Below are the code and all the weights of a small trained network. Each question names an input and a class and asks about switching units off, where a switched-off unit gives its printed mean instead of its output.

import numpy as np


def w(rows, s, z=0):
    codes = np.array(rows[::2]) - 128.0
    scale = np.full(codes.shape[1], s)
    scale[-1] = z or s
    return codes * scale


def norm(h):
    return h / np.sqrt((h * h).mean(-1, keepdims=True) + 1e-5)


def f(y):
    return y / 2 * (1 + np.tanh(0.7978845608 * (y + 0.044715 * y**3)))


def log_softmax(a):
    a = a - a.max(-1, keepdims=True)
    return a - np.log(np.exp(a).sum(-1, keepdims=True))


def net(x, mask):
    res = np.array(x, float).reshape(1, 8) / 4 @ E
    u = 0
    for l in range(3):
        y = f(norm(res) @ A[l][:, :-1].T + A[l][:, -1])
        res = res + np.where(mask[u : u + 3], y, B[l][:, -1]) @ B[l][:, :-1]
        u += 3
    return log_softmax(norm(res)[-1] @ U[:, :-1].T + U[:, -1])


A, B = {}, {}
E = w([
[159,79,171,167,144,149,169,118,128,164],'x0',
[69,195,205,186,123,254,63,7,100,151],'x1',
[207,147,99,189,6,117,161,123,252,77],'x2',
[156,172,121,66,156,156,156,126,154,104],'x3',
[165,148,166,124,114,97,92,127,87,80],'x4',
[119,154,134,157,153,127,182,149,97,96],'x5',
[148,107,140,140,151,148,150,121,134,119],'x6',
[110,196,100,137,122,101,125,155,97,146],'x7',
],0.0082)
A[0] = w([
[110,208,148,216,107,177,95,106,229,99,83],'0.n1',
[61,19,87,38,248,1,134,226,66,132,252],'0.n2',
[162,167,111,174,100,221,68,141,97,117,84],'0.n3',
],0.0051,0.0047)
B[0] = w([
[155,132,223,251,77,140,151,171,152,128,151],'0.n1',
[203,98,132,76,159,141,123,72,94,156,254],'0.n2',
[132,149,136,93,102,229,110,105,171,137,136],'0.n3',
],0.014,0.0096)
A[1] = w([
[97,156,175,149,163,156,128,54,136,163,253],'1.n1',
[192,112,144,129,174,144,99,168,104,163,35],'1.n2',
[247,114,102,124,120,3,145,187,134,141,231],'1.n3',
],0.0078,0.0017)
B[1] = w([
[95,153,97,109,166,9,90,99,151,99,206],'1.n1',
[136,209,120,122,100,200,76,98,10,115,170],'1.n2',
[109,103,57,110,95,199,195,164,144,176,255],'1.n3',
],0.012,0.0085)
A[2] = w([
[2,157,181,110,226,160,42,132,117,86,76],'2.n1',
[147,19,59,120,34,140,216,246,192,101,4],'2.n2',
[186,172,118,201,21,171,157,94,196,142,154],'2.n3',
],0.0062,0.0031)
B[2] = w([
[58,193,202,164,196,43,70,58,105,162,228],'2.n1',
[5,193,74,92,57,184,196,196,86,129,254],'2.n2',
[173,141,167,194,94,82,111,188,210,94,237],'2.n3',
],0.012,0.0055)
U = w([
[247,60,54,53,185,168,118,105,30,161,239],'0',
[32,154,187,135,209,51,34,44,66,116,166],'1',
[53,152,51,117,39,197,192,253,137,128,3],'2',
[188,165,224,236,70,93,87,140,201,61,136],'3',
],0.011,0.0012)

Each question gives the input, the list of numbers given to net, and the class t.
The units are the neurons (one row each of A and B). Each row of codes is followed by its name. A weight is (code - 128) times the scale printed after its matrix; where a second scale follows, it is the last column's (A, B and U).
mask holds one flag per neuron, layer by layer. A switched-off neuron (its flag False) gives its mean, the last column of its row in B, instead of its output. The means were averaged over made-up inputs and are rounded, as every weight is.
A unit's drop is (log p(t) with every unit on - log p(t) with that unit switched off) / (log p(t) with every unit on - log p(t) with every unit switched off).
The circuit of an input: a set's keep is (log p(t) with only the set's units on - log p(t) with every unit switched off) / (log p(t) with every unit on - log p(t) with every unit switched off). Starting from all 9 units, units are removed one at a time, each time the one whose removal leaves the highest keep (on an exact tie, the one counted first), for as long as the keep stays at least 0.8.
circuit, biggest first: the units of the circuit, biggest drop first
unit that matters most: the unit with the biggest drop
top k neurons: the k neurons with the biggest drops, biggest first
k most important neurons of layer l: the k neurons of layer l with the biggest drops, biggest first
drop when u is switched off: that unit's drop, to one decimal
input [-4,1,1,-2,-3,8,7,-7], class 3: unit that matters most => 1.n3
input [1,0,0,1,2,7,-6,0], class 0: top 4 neurons => [0.n1; 2.n2; 2.n3; 1.n2]
input [-8,0,0,1,-6,3,3,-7], class 0: circuit, biggest first => [1.n3; 2.n1; 2.n2; 0.n3]
input [-7,1,4,2,2,-5,-8,-6], class 3: top 2 neurons => [1.n3; 2.n3]
input [-3,3,0,7,-6,5,7,7], class 1: top 2 neurons => [1.n3; 1.n1]
input [6,1,-1,-3,-6,-4,-6,5], class 1: top 2 neurons => [1.n3; 0.n2]
input [-3,2,1,0,8,5,-4,-6], class 3: top 2 neurons => [0.n2; 0.n1]
input [1,3,0,7,-3,5,7,4], class 1: top 2 neurons => [1.n3; 1.n1]
input [6,1,-5,7,4,2,7,5], class 1: 2 most important neurons of layer 1 => [1.n3; 1.n1]
input [7,1,-1,6,-4,0,1,3], class 1: top 2 neurons => [0.n2; 1.n3]
input [-7,-8,3,-6,6,-8,5,-5], class 2: top 2 neurons => [1.n3; 2.n2]
input [-5,3,1,-6,-4,2,2,1], class 3: drop when 0.n1 is switched off => 0.8
input [-8,-3,-7,-8,-7,3,5,1], class 0: drop when 0.n1 is switched off => 0.0
input [7,-1,0,-8,2,6,-2,0], class 0: top neuron => [1.n2]
input [-1,8,4,7,-6,-2,0,6], class 3: drop when 0.n1 is switched off => 0.1
input [-6,0,-4,-5,7,-8,1,-3], class 0: drop when 0.n2 is switched off => 0.7
